Below is a small trained network, with its code and all its weights. Each question gives an input and a class and asks what happens when units are switched off, that is, made to give their printed mean instead of their output.

import numpy as np


def w(rows, s, z=0):
    codes = np.array(rows[::2]) - 128.0
    scale = np.full(codes.shape[1], s)
    scale[-1] = z or s
    return codes * scale


def norm(h):
    return h / np.sqrt((h * h).mean(-1, keepdims=True) + 1e-5)


def f(y):
    return np.maximum(y, 0)


def log_softmax(a):
    a = a - a.max(-1, keepdims=True)
    return a - np.log(np.exp(a).sum(-1, keepdims=True))


def net(x, mask):
    res = np.array(x, float).reshape(1, 6) / 4 @ E
    u = 0
    for l in range(3):
        y = f(norm(res) @ A[l][:, :-1].T + A[l][:, -1])
        res = res + np.where(mask[u : u + 7], y, B[l][:, -1]) @ B[l][:, :-1]
        u += 7
    return log_softmax(norm(res)[-1] @ U[:, :-1].T + U[:, -1])


A, B = {}, {}
E = w([
[235,104,207,128,54,113],'x0',
[67,190,115,167,73,3],'x1',
[147,126,111,185,159,85],'x2',
[125,77,100,33,49,99],'x3',
[111,185,157,74,184,140],'x4',
[109,214,207,104,158,81],'x5',
],0.0076)
A[0] = w([
[163,51,50,232,121,10,232],'L0N1',
[69,145,110,205,129,170,133],'L0N2',
[116,97,126,98,116,198,5],'L0N3',
[182,170,64,160,124,160,129],'L0N4',
[211,87,254,172,173,233,40],'L0N5',
[145,51,151,125,31,162,51],'L0N6',
[148,166,247,175,37,193,139],'L0N7',
],0.0085,0.0022)
B[0] = w([
[2,142,120,185,123,49,249],'L0N1',
[160,121,87,177,219,55,178],'L0N2',
[134,66,68,161,138,99,162],'L0N3',
[122,131,170,118,68,63,161],'L0N4',
[243,150,111,164,174,129,253],'L0N5',
[160,25,70,109,64,164,198],'L0N6',
[139,110,70,107,149,140,213],'L0N7',
],0.0092,0.0069)
A[1] = w([
[105,187,65,170,254,99,114],'L1N1',
[118,200,149,73,82,100,85],'L1N2',
[113,157,204,119,150,144,57],'L1N3',
[126,84,179,92,70,147,71],'L1N4',
[227,122,199,162,139,166,254],'L1N5',
[148,71,80,120,42,125,114],'L1N6',
[224,137,174,125,142,163,94],'L1N7',
],0.012,0.0031)
B[1] = w([
[191,143,154,133,129,77,247],'L1N1',
[70,87,213,163,108,167,154],'L1N2',
[89,120,124,181,81,113,141],'L1N3',
[161,109,138,139,155,32,147],'L1N4',
[160,226,93,80,209,151,214],'L1N5',
[166,121,80,121,59,83,195],'L1N6',
[102,178,112,108,254,114,190],'L1N7',
],0.012,0.011)
A[2] = w([
[181,190,61,87,213,164,235],'L2N1',
[118,113,70,90,52,135,172],'L2N2',
[2,116,131,122,42,181,169],'L2N3',
[88,148,184,117,122,168,2],'L2N4',
[166,79,119,115,238,136,133],'L2N5',
[186,115,128,167,183,86,216],'L2N6',
[197,132,53,136,119,104,221],'L2N7',
],0.0098,0.0022)
B[2] = w([
[133,217,41,5,165,200,254],'L2N1',
[135,76,106,175,134,89,172],'L2N2',
[158,183,159,129,212,229,156],'L2N3',
[122,54,188,98,119,173,135],'L2N4',
[136,178,123,101,207,142,205],'L2N5',
[122,219,174,102,162,106,231],'L2N6',
[182,129,122,18,111,255,227],'L2N7',
],0.0084,0.01)
U = w([
[216,197,70,66,247,178,191],'0',
[65,160,162,224,118,27,127],'1',
[175,2,47,129,50,142,142],'2',
[74,106,241,128,137,230,2],'3',
],0.012,0.0041)

Each question gives the input, the list of numbers given to net, and the class t.
The units are the neurons (one row each of A and B). Each row of codes is followed by its name. A weight is (code - 128) times the scale printed after its matrix; where a second scale follows, it is the last column's (A, B and U).
mask holds one flag per neuron, layer by layer. A switched-off neuron (its flag False) gives its mean, the last column of its row in B, instead of its output. The means were averaged over made-up inputs and are rounded, as every weight is.
A unit's drop is (log p(t) with every unit on - log p(t) with that unit switched off) / (log p(t) with every unit on - log p(t) with every unit switched off).
The circuit of an input: a set's keep is (log p(t) with only the set's units on - log p(t) with every unit switched off) / (log p(t) with every unit on - log p(t) with every unit switched off). Starting from the 12 units with the biggest drops (on a tie, the unit counted first), units are removed one at a time, each time the one whose removal leaves the highest keep (on an exact tie, the one counted first), for as long as the keep stays at least 0.8.
units of the circuit, in order: the units of the circuit, biggest drop first
unit that matters most: the unit with the biggest drop
top k neurons: the k neurons with the biggest drops, biggest first
top k neurons in layer l: the k neurons of layer l with the biggest drops, biggest first
drop of u: that unit's drop, to one decimal
input [-7,-1,-6,3,8,5], class 3: top 2 neurons : L1N2, L1N5
input [5,4,2,0,5,-3], class 1: units of the circuit, in order : L0N1, L2N1, L1N5
input [6,4,0,-2,8,8], class 3: units of the circuit, in order : L1N2, L0N5, L0N2, L2N1
input [6,2,6,0,-5,6], class 1: unit that matters most : L0N1
input [1,5,3,4,7,-2], class 3: top 2 neurons in layer 1 : L1N2, L1N6
input [-4,5,2,5,7,6], class 3: top 2 neurons : L1N2, L0N5
input [-5,-6,-7,4,5,7], class 3: top 2 neurons : L0N5, L1N5
input [0,6,-4,8,5,-1], class 1: top 3 neurons in layer 1 : L1N2, L1N4, L1N6
input [-1,4,-4,2,3,-1], class 3: top 2 neurons : L1N2, L0N6
input [2,1,4,6,7,6], class 3: top 2 neurons : L0N5, L1N2
input [8,6,-3,1,0,7], class 3: top 3 neurons in layer 1 : L1N2, L1N1, L1N6
input [-6,-2,4,-3,-7,5], class 1: top 3 neurons in layer 0 : L0N1, L0N5, L0N7
input [7,7,2,2,-5,8], class 1: drop of L0N4 : 0.0
input [4,4,7,3,-7,-6], class 2: drop of L0N6 : 0.3
input [-7,0,-8,2,-5,7], class 3: drop of L0N5 : 0.5
input [4,5,-7,3,5,5], class 3: drop of L1N2 : 0.4
input [-3,-1,3,0,-5,-4], class 1: top neuron in layer 0 : L0N1
